Here is a tiny trained network, its code and every weight. The questions are about switching its units off for an input and a class, where a switched-off unit gives its printed mean instead of its output.

import numpy as np


def w(rows, s, z=0):
    codes = np.array(rows[::2]) - 128.0
    scale = np.full(codes.shape[1], s)
    scale[-1] = z or s
    return codes * scale


def norm(h):
    return h / np.sqrt((h * h).mean(-1, keepdims=True) + 1e-5)


def f(y):
    return y / 2 * (1 + np.tanh(0.7978845608 * (y + 0.044715 * y**3)))


def log_softmax(a):
    a = a - a.max(-1, keepdims=True)
    return a - np.log(np.exp(a).sum(-1, keepdims=True))


def net(x, mask):
    res = np.array(x, float).reshape(1, 4) / 4 @ E
    u = 0
    for l in range(2):
        y = f(norm(res) @ A[l][:, :-1].T + A[l][:, -1])
        res = res + np.where(mask[u : u + 12], y, B[l][:, -1]) @ B[l][:, :-1]
        u += 12
    return log_softmax(norm(res)[-1] @ U[:, :-1].T + U[:, -1])


A, B = {}, {}
E = w([
[222,2,143,78,137,174,164,99,134,200],'x0',
[153,127,59,118,137,86,231,124,214,91],'x1',
[35,82,99,76,77,138,134,21,95,134],'x2',
[91,100,204,132,117,172,111,133,249,90],'x3',
],0.0084)
A[0] = w([
[141,142,157,77,146,90,128,147,37,128,63],'0.n0',
[218,161,56,196,197,212,141,185,124,14,119],'0.n1',
[79,173,138,146,113,35,85,37,135,113,55],'0.n2',
[99,126,59,51,152,56,167,40,219,142,79],'0.n3',
[104,45,244,165,110,170,125,159,156,11,100],'0.n4',
[214,63,152,107,96,166,134,102,93,223,123],'0.n5',
[175,178,69,47,163,86,127,167,3,144,14],'0.n6',
[50,101,198,88,43,102,121,59,47,179,17],'0.n7',
[196,135,178,190,85,175,17,84,80,183,35],'0.n8',
[69,88,169,148,45,156,20,219,54,193,2],'0.n9',
[69,114,119,82,149,61,146,157,95,188,45],'0.n10',
[189,122,155,162,123,117,66,249,121,132,41],'0.n11',
],0.0056)
B[0] = w([
[137,156,133,183,98,207,165,100,125,70,140],'0.n0',
[172,139,163,55,120,86,76,133,146,112,240],'0.n1',
[193,90,135,114,89,87,90,193,136,187,156],'0.n2',
[193,185,141,107,156,113,85,107,162,145,227],'0.n3',
[203,136,13,163,93,191,92,116,72,92,231],'0.n4',
[82,118,81,146,116,123,87,173,154,182,254],'0.n5',
[200,128,43,180,91,143,109,99,79,37,209],'0.n6',
[211,135,172,76,144,70,42,131,133,105,188],'0.n7',
[48,212,182,83,208,224,235,106,133,139,181],'0.n8',
[40,240,188,109,216,255,212,68,90,140,186],'0.n9',
[192,99,148,155,124,113,142,129,134,34,110],'0.n10',
[190,129,175,58,112,48,75,147,144,89,185],'0.n11',
],0.0095,0.0034)
A[1] = w([
[159,63,137,94,109,149,167,108,99,157,81],'1.n0',
[135,134,88,91,147,83,254,132,187,90,52],'1.n1',
[116,155,110,149,22,120,83,128,106,42,133],'1.n2',
[146,131,51,116,115,188,122,126,80,101,72],'1.n3',
[13,191,151,133,106,84,151,168,129,132,77],'1.n4',
[114,85,204,156,90,197,95,144,185,71,76],'1.n5',
[137,124,180,34,152,94,99,62,123,126,101],'1.n6',
[110,101,173,178,62,180,117,98,206,80,38],'1.n7',
[118,56,142,131,123,161,170,173,124,202,2],'1.n8',
[147,123,60,128,102,96,47,88,171,185,192],'1.n9',
[60,99,107,51,55,80,114,25,118,100,46],'1.n10',
[66,173,110,183,126,73,128,179,107,119,36],'1.n11',
],0.011,0.0074)
B[1] = w([
[126,117,108,202,197,54,102,127,117,173,141],'1.n0',
[58,169,200,127,175,195,87,66,8,180,172],'1.n1',
[124,69,115,112,148,147,168,115,152,167,205],'1.n2',
[140,144,87,140,81,147,173,115,136,53,162],'1.n3',
[113,53,118,145,129,155,142,124,169,174,153],'1.n4',
[145,164,79,146,133,65,153,102,29,130,161],'1.n5',
[105,156,126,94,104,137,171,157,176,90,165],'1.n6',
[185,144,52,172,90,64,136,102,24,84,148],'1.n7',
[76,76,125,181,119,90,101,94,206,140,137],'1.n8',
[73,131,143,138,85,155,135,133,143,90,244],'1.n9',
[252,178,177,130,200,55,79,211,113,141,171],'1.n10',
[145,47,123,162,106,115,91,94,145,179,146],'1.n11',
],0.014,0.011)
U = w([
[49,205,210,104,192,206,114,64,20,160,126],'0',
[211,148,6,189,62,82,164,103,18,36,74],'1',
[246,178,218,48,162,13,57,252,175,115,46],'2',
[83,9,85,205,151,82,99,130,197,214,70],'3',
[61,115,129,67,94,222,232,130,203,80,255],'4',
],0.02,0.008)

Each question gives the input, the list of numbers given to net, and the class t.
The units are the neurons (one row each of A and B). Each row of codes is followed by its name. A weight is (code - 128) times the scale printed after its matrix; where a second scale follows, it is the last column's (A, B and U).
mask holds one flag per neuron, layer by layer. A switched-off neuron (its flag False) gives its mean, the last column of its row in B, instead of its output. The means were averaged over made-up inputs and are rounded, as every weight is.
A unit's drop is (log p(t) with every unit on - log p(t) with that unit switched off) / (log p(t) with every unit on - log p(t) with every unit switched off).
The circuit of an input: a set's keep is (log p(t) with only the set's units on - log p(t) with every unit switched off) / (log p(t) with every unit on - log p(t) with every unit switched off). Starting from the 12 units with the biggest drops (on a tie, the unit counted first), units are removed one at a time, each time the one whose removal leaves the highest keep (on an exact tie, the one counted first), for as long as the keep stays at least 0.8.
units of the circuit, in order: the units of the circuit, biggest drop first
unit that matters most: the unit with the biggest drop
top k neurons: the k neurons with the biggest drops, biggest first
top k neurons in layer l: the k neurons of layer l with the biggest drops, biggest first
drop of u: that unit's drop, to one decimal
input [-4,-2,7,5], class 2: units of the circuit, in order	(1.n10)
input [7,7,4,3], class 0: top 2 neurons	(1.n1; 0.n3)
input [0,-4,-5,-3], class 2: top 3 neurons	(0.n11; 1.n1; 1.n9)
input [-6,6,-2,3], class 0: top 2 neurons	(1.n1; 0.n5)
input [-8,1,7,-7], class 3: top 2 neurons in layer 0	(0.n4; 0.n1)
input [-4,3,0,2], class 3: units of the circuit, in order	(1.n11; 1.n4)
input [0,-3,-4,-3], class 2: top 3 neurons	(0.n11; 1.n1; 1.n9)
input [-4,4,-4,-1], class 0: top 3 neurons	(1.n1; 1.n10; 0.n7)
input [-1,-4,8,7], class 2: top 2 neurons	(1.n10; 0.n7)
input [8,6,-1,7], class 3: top 2 neurons	(0.n6; 1.n8)
input [-3,-6,1,-7], class 1: top 3 neurons	(0.n6; 1.n3; 1.n1)
input [-6,3,0,6], class 1: top 2 neurons in layer 1	(1.n7; 1.n5)
input [-8,8,-7,-5], class 0: top 2 neurons	(1.n1; 0.n5)
input [8,-6,-1,-4], class 3: unit that matters most	1.n8
input [-6,7,-3,-7], class 0: top 2 neurons	(1.n1; 0.n4)
input [8,6,6,-5], class 3: top 2 neurons	(0.n5; 1.n0)
input [2,6,6,4], class 0: top 2 neurons	(1.n1; 0.n1)
input [8,8,6,4], class 0: top 2 neurons	(1.n1; 0.n3)
input [0,-1,6,-3], class 2: drop of 1.n10	0.4
input [0,-3,-2,0], class 4: drop of 1.n5	0.1
input [7,-1,0,-4], class 3: drop of 1.n10	0.0
input [0,-1,1,-1], class 4: drop of 1.n1	0.1
input [-4,-5,7,-5], class 2: unit that matters most	1.n10
